Look-ups in named tables: a row name and a column name give one cell, copied from the table.

fakotuz =
,nise,tilaves,fepazar,setegad,vapeve,tad,suz,vip,vur
lonimok,35,-16,32,4,21,-1,33,40,51
ser,-11,48,9,41,6,7,20,33,15
kuv,-1,4,14,58,27,-41,54,20,3
sug,-18,39,54,33,19,5,10,39,22
bof,64,25,33,49,49,-4,51,72,-30
lem,26,46,47,46,-57,9,41,5,42

nise of lem = 26
vur of bof = -30
suz of lonimok = 33
setegad of lem = 46
setegad of kuv = 58
vip of kuv = 20
vip of ser = 33
vur of kuv = 3
nise of kuv = -1
vip of lonimok = 40
nise of sug = -18
tad of ser = 7
vapeve of bof = 49
vip of bof = 72
suz of bof = 51
tilaves of lonimok = -16
vur of ser = 15
vip of sug = 39
fepazar of ser = 9
fepazar of sug = 54
Row with the largest vur: lonimok

zames:
	zib	giroviv	sezodu	sutama	mizut	gim	zefezor
gis	83	97	164	145	164	127	112
bos	66	88	173	142	182	116	147
tak	119	125	77	43	83	78	247
dav	132	107	92	131	127	81	144
gosis	169	67	132	156	136	87	130
nuga	122	136	100	77	84	124	143
lagafon	151	137	51	78	71	83	168
suf	185	108	64	138	95	74	114

What is the zib of gosis in zames?
169
What is the gim of tak in zames?
78
What is the sezodu of lagafon in zames?
51
What is the gim of lagafon in zames?
83
What is the sutama of bos in zames?
142
What is the zib of gis in zames?
83
What is the zib of bos in zames?
66
What is the sezodu of nuga in zames?
100
What is the gim of suf in zames?
74
What is the zib of lagafon in zames?
151
What is the mizut of suf in zames?
95
What is the gim of dav in zames?
81
What is the sezodu of gosis in zames?
132
What is the zib of suf in zames?
185
What is the sezodu of gis in zames?
164
Row with the largest giroviv: lagafon

beg
         tilep  kuz
zov        142  178
ratumu     174  153
sokaduk    177   91
luvim      135  203
rurunan    109  129
vuko       124  126
kof        158  141
nis         40  168

vuko, tilep: 124
rurunan, kuz: 129
kof, tilep: 158
kof, kuz: 141
zov, tilep: 142
sokaduk, kuz: 91
ratumu, kuz: 153
sokaduk, tilep: 177
luvim, tilep: 135
nis, kuz: 168
rurunan, tilep: 109
ratumu, tilep: 174
nis, tilep: 40
zov, kuz: 178
vuko, kuz: 126
luvim, kuz: 203

pekulot:
           rik  lutod  fofez    bik  savozol  tanif   puda   gito    peb
vol       65.2   14.9   24.2  -41.3     89.7  -27.5   -9.7  -30.9  -59.4
pirob      6.5  -40.9   -6.2  -66.9     49.3  -16.1  -15.2   20.9   40.6
bafo      33.6   19.9   13.6  -14.7     34.3  -34.4  -24.0  -52.4  -41.3
sisodo   -10.2  -27.6  -13.6  -45.7     25.3  -20.1  -37.3   21.2   40.7
popi      31.0   19.5   15.2   -6.4     10.0  -13.8  -38.0  -54.5  -28.9
difi     -18.5  -20.8  -16.1  -33.2     -3.7   -9.4  -36.1    8.7   38.1
rotabek   27.5   23.2   14.5   16.7    -11.7    3.0  -39.7  -50.8  -30.1
kaso     -27.4  -18.6  -27.9  -20.4    -23.7   -6.2  -35.4   21.1   37.8
dom       13.1   26.8   17.1   13.9    -34.7   18.7  -32.2  -43.0  -20.2
mafu     -37.7  -16.6  -31.1  -13.6    -42.4    1.8  -24.1   12.0   44.3
lekiba     4.3   26.2    5.9   31.4    -49.9   12.2  -18.4  -36.9  -21.7
sor      -37.8  -18.7  -40.7   -4.1    -78.9   -4.5  -22.1    8.0   38.8
kezu      -7.4   25.2  -14.9   37.2    -74.8    9.6   -7.9  -37.0  -28.9

What is the bik of pirob in pekulot?
-66.9
What is the savozol of lekiba in pekulot?
-49.9
What is the puda of sisodo in pekulot?
-37.3
What is the rik of difi in pekulot?
-18.5
What is the bik of rotabek in pekulot?
16.7
What is the gito of difi in pekulot?
8.7
What is the bik of sisodo in pekulot?
-45.7
What is the lutod of kaso in pekulot?
-18.6
What is the fofez of kaso in pekulot?
-27.9
What is the puda of lekiba in pekulot?
-18.4
What is the gito of mafu in pekulot?
12.0
What is the puda of vol in pekulot?
-9.7
What is the tanif of mafu in pekulot?
1.8
What is the savozol of popi in pekulot?
10.0
What is the rik of vol in pekulot?
65.2
What is the gito of kaso in pekulot?
21.1
What is the fofez of lekiba in pekulot?
5.9
Which row has the largest rik? vol

